What can hang from each mark:
Q814: Q414 Q482 Q843 Q937
Q262: Q119 Q414 Q438 Q814
Q119: Q262 Q414 Q482 Q814 Q937
Q843: Q262 Q482 Q814 Q937
Q438: Q414 Q937
Q482: Q414 Q814 Q937
Q414: Q119 Q482 Q814 Q843

Each row was made from one small tree. Brackets hold a mark, then the marks that hang from it, in the order of their numbers. Every link used is in the known rows. Write each row's tree.
Each row is shifted at random along 8 fixed directions that mean nothing.
Known rows:
[Q843 Q262 Q814 Q937]:  139  257  583  106  219  243  396  197 -276  -64  151  463 -212 -112  196 -117  -71 -261  -54  284 -291   94 -163  210  316   98 -212  311 -104  269  204  367  119  433 -290  227  209  333 -370 -433 -135 -129
[Q438 [Q414 [Q119 Q262] [Q814 Q482] Q843] Q937]:  114 -371 -250  199 -130  -18 -372 -187  114 -277 -119 -341  -40 -216  -26  168 -260  358   23  381  346  -62  107 -288 -104   92  127 -525   41  -69  332  -49 -281 -353   69   86 -210    4  -97  105  -55 -232
[Q119 [Q262 Q438] [Q414 Q482 Q843] Q814 Q937]: -129  -94  119   24  277  218 -393  -27  384  -70 -384 -279  -42   71 -221  144  188  188  325  256  309   -3 -101   36   13  186  106  172  515 -198  252 -429   52    0  122  248  184   34  -71 -198  217 -383
[Q482 [Q814 [Q843 Q262]] Q937]: -363 -334   77  195 -427  123  207  239  -37  241 -194  409  307  -60  -54   30  198  168   79   26  -99  -46 -203  214  392 -107  103  291  105  374  -38  365   88  189  207  -87 -198  -29   91   60  330  273
[Q262 Q414 [Q814 Q843]]:  -81 -345 -212  418 -325   14  -74 -103 -113 -175 -355  183  260 -187   23 -209 -139  321 -190  180  259   82 -143 -115  123 -312  201 -226   71  248   27  -28 -135  173  -22 -136 -204 -179 -258  120 -164   43
[Q119 [Q262 Q414 Q438] [Q482 Q937] [Q814 Q843]]: -243  179  409  309  346  -76  -42   79   80 -164  478 -129 -211   83  101  -81 -120  352  369   29 -301   27  598  110 -107  211  147  -80  467 -218  260 -476  368   62   38  476  237   40 -244  -32   67 -279
[Q119 [Q482 [Q414 [Q843 [Q262 Q438]]]] Q814 Q937]: -111 -133   39  392   16  260  -88   41   66 -127 -401  209   47  -83 -185   -8   33  310   79  211  224  -34 -134 -161   89  144  245  198  380   94  107 -165   59  101  120  152   26 -122 -123 -126   47 -139
[Q482 [Q814 Q843] Q937]: -389 -343  128  -59  -11  198 -220  235  301  191 -184    9  306  -86 -110   58   15  244  130  -49  137   24 -292  251  154   80   72  439   15  212  558   17  -34   63  295   39  -66   69  137  -81  509   61
[Q814 [Q414 Q119] Q482 Q937]: -225 -371  167  -23 -205   -5  -51  111 -123  297  135  193  352  135 -186 -287  104  219 -160 -251  -50   89  153  321   75  105  178  209  -40  403  397  -63  303   -1  342 -314 -110  -44  200   36  430  174
[Q482 [Q414 Q119] Q814 Q937]: -217 -206  653 -219  103  192 -146 -112   21 -231  569  100 -108  146  176 -125 -440 -142   -9    7 -141  170   -6  318 -168   99 -112   26 -303   47  463 -272  198 -193   -1  150  311   21  168  236  273  -45
[Q414 Q119 [Q843 [Q262 [Q814 Q937]] Q482]]:  185 -205  200  216 -270  146  149 -147 -298 -213 -197  380  -42  -21  -80   -5 -210  -53 -200  433  117  -33 -196 -100  143   38 -102 -117 -122  104  -58  113   34   76 -370   44    0 -161  -46  -40 -287 -131
[Q414 Q482 [Q814 Q843 Q937]]:   37 -199  238  107  -44  121   16   64  116 -146 -598  -41   24  242 -124  428 -231  166  236  334  106 -343 -159  193  -40  245  -26  226    0  -50  103  103   67 -159 -210  144   53   35   30 -109 -140 -218
[Q262 [Q119 [Q814 Q937]] [Q414 Q843]]:   72 -131  467  445   53 -174  -99  -21  -27 -247 -159 -272  102  196   55  102 -234  432  -13  108  -50 -219  126  258  209  201   70  277 -124  190  504 -231   24  406  258  -42   85  229 -295 -186  470 -371
[Q814 [Q482 Q414 Q937]]: -261 -162  161  295 -170  -47   99  106  -59   22  532   -7  230   -2  267 -317 -183  381    5  -13 -376  105  408  151  125  -11  249 -220   83  403  199   92  110   34  236  -57 -164  -25 -107  244  387  262
[Q414 [Q119 [Q262 Q438]] [Q482 [Q814 Q843] Q937]]: -261  -39  129 -148  -41  211  -60  122  -23  -36  -81 -393 -162   27 -189  -75  131  152  169   71  -25   61   24  -91  194  127   32  109  124   97  391 -138 -112   93   29  236  -34 -129   47  -97  107  -85
[Q119 [Q414 Q482 Q814 Q843]]:  -42 -199  -53   15 -260  317 -144   49   85  -34 -809   17  320   82 -287  230  130   27   70  424  392 -186 -461 -109  224   77   34  121  238   89  -53  275 -142  -35   10  -22  -98  -14   57 -200   11 -159
[Q814 [Q414 [Q119 Q937]] Q482 [Q843 Q262]]: -148   20  196   -8  -91  -96  267  -81 -239  -60 -136 -635 -453  180  101 -295 -279  339  -79   89 -314 -128  288   74  183 -234  105  -99   70  195   20  -81  -17  136  -93  -27  -12   85 -332  177  -25   23
[Q414 Q119 [Q482 Q814 Q937]]: -313  -62  112 -329  -38  179 -104  111 -197  239  629 -451   93  -66   74 -643   68  -81 -142   20 -413  445  181 -127  237  -33  116 -306   -1  520  578   14 -192   25   31   65  -26   83   42   72  383  134
[Q814 [Q414 Q119 Q843] [Q482 Q937]]: -216   91   82 -364  -51  208  -61  -74    0  -91 -167 -349 -211  169  -44    3 -183  -16   -3  267  228 -110 -126 -145 -122   41  -51  -81  184 -294  170   12   54 -246 -166  292  -38   23   72  117 -123   68
[Q119 [Q262 Q438] Q414 [Q814 Q937]]: -106   55  297  321  217   19   78  108   14   18  193  263   49  135  185  -46  175   80  282   85 -194   16  232  365  -28  130   54   43  467  -54   78 -185  467  155  105  175  227  162 -236  -62   35 -163
[Q843 [Q262 Q438] Q482 [Q814 [Q414 Q119]] Q937]:  292 -328  523 -118  -15  255  -89 -306  -83 -498  108  362 -656 -158 -123  -54 -358 -231 -232  319  302  283 -311   61  -98 -136 -347   73 -489    7  108 -294  -32   32 -517   43  276 -359  -58  -36 -450 -111
[Q482 [Q814 [Q414 [Q119 [Q262 Q438]]] Q843] Q937]: -383 -201   84  138 -129  -28 -191  115   42   87   -9 -456  -83   31  -80  160  101  483  224  -22   57  -87  259   39  143  131  128   30  172   62  281 -109  -57   80  354  131 -242 -105   -8    0  390  114
[Q262 [Q814 [Q414 [Q119 Q482 Q937] Q843]]]: -259 -258  206 -283  -61  -16 -241 -302  116  -26  260 -162  -97  147  103 -170 -213 -219   22  262  -36  175  -17  255 -203 -343 -117 -296  151 -193  -26 -376  197 -264 -205   10  229    4   80  442  189  -20
[Q843 [Q262 [Q119 Q482]] Q937]:  -31 -124  113  219   36    4  -31   95  -90 -123  509 -179   21 -331   84 -211  -69  169  -32  255 -113  256  220  -42  352  -24    7 -182   85  264  416  -40 -252  246 -118  199  -39   78 -347  -97  219   75
[Q814 Q414 [Q843 Q262 [Q482 Q937]]]:   25 -212  433  158  100   -5  -72  -94   42 -333   -7 -280 -343  -25   21  -64 -577  519  -50   44  -43  -48  152  106   69   59   53   80 -204  184  372 -213 -116  108  -47   64   62  -48 -223  -62   42 -197
[Q262 [Q414 [Q119 Q482 Q937]]]:  -42  -48  342    7  104  115 -113 -108  162 -145   19 -213  167   92  130   65 -115  -23  -42  340   77  -52  -72  268  161  -20   49  144   61   39  267 -249   33   48  -51   84  125  125 -131   59  207  -85
[Q438 [Q414 Q119 [Q482 Q937] Q814 [Q843 Q262]]]:  -31 -171  392 -313 -183   73 -283 -120   57  -57   18 -261 -136  112 -127  302  -43  -86  133  335   26 -149   21   45  103  161 -141 -118  -60  -44  207   65  -54 -196   56   96  -17  118  238  -52  311 -262
[Q119 Q262 [Q414 Q482 Q814]]: -165 -196  258  147  -10  -53 -116  117  252  -25   10 -611   98  172   91  215   72  221  431  330 -303  -90  297  383  344  -31    8  -66  215  203  -16    6 -149  132  170  -78   66  145 -194  -43  503 -185
[Q814 Q482 [Q843 [Q262 [Q119 Q937]]]]:  -20 -106  216   83  154  -29   55    4  -64 -126  107 -121 -153 -127  -49 -273 -367  275   17   92  -50   62  204   59   -5   31   48  -18   29    9  464 -300   38  101 -202  250  122   20 -204    6  -61 -148
[Q843 [Q262 Q414 Q438] [Q814 Q482] Q937]:  -69  415  517 -208   78   90  366  111 -231  -46  231  -29 -687   64  157 -299  202 -258   82  126 -374  173   70  127  239 -276 -249  277   57   68   66   95  209  525 -218  201  192  156 -354 -224 -124  -40
[Q262 [Q119 Q482] [Q438 Q414 Q937] Q814]: -142  480 -210   23 -158  -89  341   29 -323   23  389 -138 -235 -125  560 -500  375 -368  100  330 -331  162  209 -215  -50 -571   67 -403  496  -94  126  123  271  332 -134  288  -70  247 -372  259 -355   69
[Q814 [Q414 [Q119 Q482]] [Q843 [Q262 Q438]] Q937]: -167  -49  456  136 -206 -269  225  -46 -257   57  242  -82 -228  290   31  -38  -35  296   83  -97 -427 -188  467  409  132  -43  -30   41  194   94 -102 -139  404  115   94  -59  -17  -16  -94  159  213   -1
[Q843 [Q262 Q119 Q438] [Q482 Q414] Q814]:  109   80  572  206  -27  -43  151  -39  -68 -325  386 -163 -560  -14  219  235 -174  -97  318  547 -178  -82  296  146   74 -147 -308  -41 -132 -134  -75  -44   35  377 -308  292   85 -168 -243  -14 -117  -98
[Q814 [Q482 Q414] Q937]: -221  127  152  240   82   48  135  300  -57  120   38 -205  111  143  125  -72   -9  400  153   -3 -198 -159  326   89  119  236  236  193  210  237  415  181  186  176  260  123 -159  176 -185 -165  249   81
[Q438 [Q414 [Q843 Q814]]]:   98 -265  -17  107  105  131 -498 -155  233 -217   50   25  105 -340   74  121 -426  135    2  450  416   15 -154  -95 -191   44  -74 -402   35 -159  353  -42 -180 -227  -95  201  -79   44  -92   20  -68 -178
[Q482 [Q814 [Q843 Q262 Q937]]]: -255 -543   37  364 -359  -14    1  149 -220  233  364  421  350 -292  -67 -438   34  366 -180 -173 -251  325  103  146  425 -144  144 -121  -11  707  168  158  -48  205  236 -263 -200  -73  -79   68  488  234
[Q438 [Q414 [Q814 Q482]] Q937]: -166 -482 -293  -98 -282   17 -319    3  470   85 -174 -158  213 -156  129  225  143   34  202  314  266  -24 -220  199  -53 -355   60  -72   96   24  205  145 -101 -249  235 -185 -214   96   99  291  253  105
[Q438 [Q414 [Q119 Q262] [Q814 [Q843 Q482] Q937]]]: -147  -56   41 -569   -4  222  -97 -176   42 -105 -379 -629 -574   93    4 -221  -80 -120  -46  160   16   10 -248  -45   19 -409  -99  -24   14   50  329 -103 -126  -55 -161   19  134  262 -132   89 -224 -200

Which tree is each row?
  -3  -11  -58  148  113  133  -31   45 -195   59  109 -349 -255 -164  115 -411 -189  237 -181  222  -60  218  191 -354   18  -55  203 -282    7  390  365  135 -185  128 -178  126 -140   42 -359 -146 -245  120 => [Q843 Q482 [Q814 Q414 Q937]]
  46 -102  170  264 -145  -22   82  -78 -162 -233  -76 -104 -292  -95   41 -230 -256  417  -54   98  -76  -10  128   31  152 -203   -6  -93   60  196    6  -93  -65  294  -86  -31  -90 -203 -290   29 -178  -81 => [Q814 Q414 [Q843 [Q262 Q438] Q482]]
-322 -329  -99   36 -256 -210 -119  -29   15  313  283   92  150  -90  128 -404  232  185   40 -151 -231  296  105  332   26 -422   -3 -184  300  237  149 -176  181  166  175 -207 -154  -62  -66  289  350  165 => [Q262 Q438 [Q814 Q843 Q937]]
-170  482  138   57  233  127  294  145 -247  -83  136  357 -351   26  113 -266   80  -61  305    4  -96   57  259 -130 -286   66   36   -1  504 -375  231  -78  561  111 -149  568  120   72 -187 -139 -519 -258 => [Q119 [Q262 [Q438 Q937] [Q814 [Q482 Q414] Q843]]]
 -87 -198  240  148   -7   96 -183 -125  127 -152  101  -89   89  -22   94   93   13  190   69  161  101   15   28  286  172   18   19   30  142  105  205 -265  -29  102  200   10  -53  -48 -108   83  333  -24 => [Q482 [Q414 [Q119 [Q262 Q438] Q937]]]
 115  -18  -36  327  -58   93  -78  123   95  -47    4  170  437 -165  245  207   47  115   79  371  155 -184   11    6   77  175  233  -60  168  121  370  331   65  -42  175  120 -272  216  -74 -100   36 -103 => [Q438 [Q414 Q482] Q937]
-137 -149  -83  285  -36  111   67   73 -128 -161  -51 -343  -82 -191  244 -383 -337  386 -159  145 -162  137  -86 -102  249 -212  105 -210   -7  431  301  125 -329  187 -104   38  -80  108 -464   86  -10  103 => [Q482 [Q814 [Q843 Q937]]]
-228 -287  168  110   60  246 -194   40  311 -211 -300   50 -157  -48 -181   45  -19  325  218   20  227   27 -172  121    6  -20   59  362  152   16  294 -343   53  118  149   85   88 -200  -23  -65   77 -186 => [Q119 [Q262 Q438] [Q814 [Q843 [Q482 Q414 Q937]]]]
 305 -124  380   -5   23  250  -43 -214 -360 -405  202  331  -35  -62   75 -411 -515 -115 -374  169  -43  188  -24 -167 -194  267  105 -360 -380  295  534 -107   39 -220 -235   83  229   27   22    0 -405 -311 => [Q438 [Q414 Q119 [Q482 Q937] Q814]]
  48  290  200  436  202  -35   34  138   50  -49 -177 -301 -136   63  179  272   81  396  405  327 -107 -328  385   57   84  355  134    5  422 -139  205   13  158  248  204  349  -71  244 -300 -264  110 -303 => [Q119 [Q262 [Q438 [Q414 [Q814 Q482] Q843]]] Q937]
 -29 -337  466 -544 -160  -19 -385 -403  316 -253  347 -547 -570  105  173  307 -298 -314  134  549  -33  -22  -93  336    2 -421 -501 -349 -187 -256  -69 -141 -120 -305 -286    6  187  147   72  373  280 -163 => [Q438 [Q414 Q119 Q814 [Q843 Q262 Q482 Q937]]]
-104  241   58  108  129  293  235   18 -115 -375 -123  219 -145  -21  130 -265 -103 -223  126  358   13  136  -91 -128  -32 -222   34  -69  342 -204  -38 -125  177  144 -439  367  314    8 -304   10 -614 -166 => [Q119 [Q262 Q414 Q814] Q482]
